Below are the code and all the weights of a small trained network. Each question names an input and a class and asks about switching units off, where a switched-off unit gives its printed mean instead of its output.

import numpy as np


def w(rows, s, z=0):
    codes = np.array(rows[::2]) - 128.0
    scale = np.full(codes.shape[1], s)
    scale[-1] = z or s
    return codes * scale


def norm(h):
    return h / np.sqrt((h * h).mean(-1, keepdims=True) + 1e-5)


def f(y):
    return y / 2 * (1 + np.tanh(0.7978845608 * (y + 0.044715 * y**3)))


def log_softmax(a):
    a = a - a.max(-1, keepdims=True)
    return a - np.log(np.exp(a).sum(-1, keepdims=True))


def net(x, mask):
    res = np.array(x, float).reshape(1, 6) / 4 @ E
    u = 0
    for l in range(3):
        y = f(norm(res) @ A[l][:, :-1].T + A[l][:, -1])
        res = res + np.where(mask[u : u + 8], y, B[l][:, -1]) @ B[l][:, :-1]
        u += 8
    return log_softmax(norm(res)[-1] @ U[:, :-1].T + U[:, -1])


A, B = {}, {}
E = w([
[207,188,118,19,156],'x0',
[171,180,146,165,3],'x1',
[127,128,130,126,127],'x2',
[72,207,170,83,136],'x3',
[128,128,128,127,127],'x4',
[128,128,128,128,128],'x5',
],0.0049)
A[0] = w([
[137,87,128,54,254,3],'L0N1',
[125,87,120,130,135,121],'L0N2',
[117,144,58,69,84,66],'L0N3',
[23,66,98,125,229,125],'L0N4',
[123,121,127,155,139,130],'L0N5',
[5,224,162,98,138,182],'L0N6',
[68,153,132,182,84,100],'L0N7',
[155,157,154,149,163,90],'L0N8',
],0.0085,0.0022)
B[0] = w([
[69,75,12,47,80,223],'L0N1',
[82,111,114,172,128,139],'L0N2',
[190,145,154,149,152,131],'L0N3',
[217,174,255,228,179,254],'L0N4',
[101,103,114,148,102,134],'L0N5',
[40,241,119,147,132,228],'L0N6',
[75,22,202,74,83,169],'L0N7',
[144,111,142,83,146,124],'L0N8',
],0.008,0.0065)
A[1] = w([
[172,35,120,167,123,76],'L1N1',
[64,84,90,113,68,84],'L1N2',
[107,83,155,128,143,38],'L1N3',
[71,112,4,95,165,2],'L1N4',
[135,138,90,139,135,68],'L1N5',
[120,48,154,107,150,28],'L1N6',
[108,181,95,81,137,69],'L1N7',
[229,76,89,97,133,78],'L1N8',
],0.014,0.00099)
B[1] = w([
[198,98,128,43,125,253],'L1N1',
[91,89,40,112,113,212],'L1N2',
[123,184,104,142,135,155],'L1N3',
[72,188,79,64,217,241],'L1N4',
[123,124,164,124,129,132],'L1N5',
[164,185,69,143,152,172],'L1N6',
[197,48,146,121,105,213],'L1N7',
[85,202,106,246,92,243],'L1N8',
],0.014,0.0053)
A[2] = w([
[199,82,124,54,107,75],'L2N1',
[30,88,122,54,112,133],'L2N2',
[206,160,180,20,150,142],'L2N3',
[111,89,133,45,198,31],'L2N4',
[132,170,171,147,158,119],'L2N5',
[253,137,183,99,143,41],'L2N6',
[123,151,166,94,88,95],'L2N7',
[101,122,190,160,186,6],'L2N8',
],0.014,0.0023)
B[2] = w([
[164,94,79,75,64,225],'L2N1',
[173,119,217,170,146,241],'L2N2',
[145,118,170,106,232,255],'L2N3',
[197,162,165,141,57,181],'L2N4',
[120,100,84,83,46,202],'L2N5',
[7,44,91,174,203,250],'L2N6',
[103,86,83,156,154,149],'L2N7',
[88,160,147,45,112,183],'L2N8',
],0.02,0.0057)
U = w([
[64,33,98,132,224,250],'0',
[40,183,173,29,45,110],'1',
[117,237,28,123,193,96],'2',
[228,172,211,51,188,84],'3',
[219,59,67,77,42,127],'4',
[118,85,247,226,103,78],'5',
[148,201,95,236,25,60],'6',
],0.014,0.0022)

Each question gives the input, the list of numbers given to net, and the class t.
The units are the neurons (one row each of A and B). Each row of codes is followed by its name. A weight is (code - 128) times the scale printed after its matrix; where a second scale follows, it is the last column's (A, B and U).
mask holds one flag per neuron, layer by layer. A switched-off neuron (its flag False) gives its mean, the last column of its row in B, instead of its output. The means were averaged over made-up inputs and are rounded, as every weight is.
A unit's drop is (log p(t) with every unit on - log p(t) with that unit switched off) / (log p(t) with every unit on - log p(t) with every unit switched off).
The circuit of an input: a set's keep is (log p(t) with only the set's units on - log p(t) with every unit switched off) / (log p(t) with every unit on - log p(t) with every unit switched off). Starting from the 12 units with the biggest drops (on a tie, the unit counted first), units are removed one at a time, each time the one whose removal leaves the highest keep (on an exact tie, the one counted first), for as long as the keep stays at least 0.8.
circuit, biggest first: the units of the circuit, biggest drop first
unit that matters most: the unit with the biggest drop
top k neurons: the k neurons with the biggest drops, biggest first
k most important neurons of layer l: the k neurons of layer l with the biggest drops, biggest first
input [-8,-7,-3,1,2,8], class 1: most important neuron of layer 2	[L2N8]
input [7,3,-2,-4,8,5], class 6: circuit, biggest first	[L1N8, L0N6]
input [5,-1,-2,-2,-3,-8], class 2: circuit, biggest first	[L0N6, L1N8, L0N4, L1N4]
input [4,2,-8,-3,-7,-3], class 6: circuit, biggest first	[L0N6, L1N8]
input [0,-1,4,1,3,3], class 1: circuit, biggest first	[L0N4, L2N8, L2N5]
input [-1,6,7,0,8,-7], class 4: circuit, biggest first	[L1N8, L2N1]
input [3,-3,-6,-2,6,7], class 2: circuit, biggest first	[L0N1, L1N4]
input [-8,5,-8,0,5,-7], class 4: 2 most important neurons of layer 0	[L0N6, L0N7]
input [-1,7,1,7,-3,-8], class 5: top 4 neurons	[L0N4, L0N7, L1N8, L1N1]
input [8,-3,-4,7,2,5], class 3: top 2 neurons	[L0N4, L1N4]
input [0,8,-6,-1,-6,-5], class 4: top 4 neurons	[L0N6, L0N4, L1N8, L1N4]
input [2,-5,-7,1,6,2], class 3: 2 most important neurons of layer 0	[L0N1, L0N4]
input [-4,8,2,-1,-6,-7], class 4: top 2 neurons	[L0N6, L0N4]
input [1,-1,5,3,-5,-8], class 3: 2 most important neurons of layer 1	[L1N8, L1N7]
input [1,8,8,7,-5,0], class 0: top 2 neurons	[L1N8, L0N1]
input [2,-3,-7,3,8,-3], class 3: unit that matters most	L0N1
input [8,-1,6,-7,3,-5], class 2: top 2 neurons	[L1N8, L0N4]
input [1,7,8,-8,-8,-8], class 6: top 2 neurons	[L1N8, L0N4]
input [-6,3,-3,7,7,-4], class 5: top 2 neurons	[L2N2, L0N4]
input [7,2,0,-8,-7,6], class 6: circuit, biggest first	[L1N8]
input [1,-7,-1,-2,-4,-3], class 2: top 2 neurons	[L0N1, L0N6]
input [2,-1,-2,-3,0,0], class 2: top 2 neurons	[L1N4, L0N6]
input [-8,7,0,2,-2,-7], class 5: 2 most important neurons of layer 1	[L1N8, L1N7]
input [1,-2,0,3,-8,2], class 3: top 2 neurons	[L0N1, L1N8]
input [8,-1,3,-5,-1,-3], class 2: top 2 neurons	[L1N8, L0N4]
input [8,2,-1,6,-7,-3], class 0: top 2 neurons	[L2N6, L0N1]
input [-1,-6,-4,1,3,3], class 1: 2 most important neurons of layer 1	[L1N1, L1N7]
input [-3,-8,-6,8,2,-8], class 1: top neuron	[L0N4]
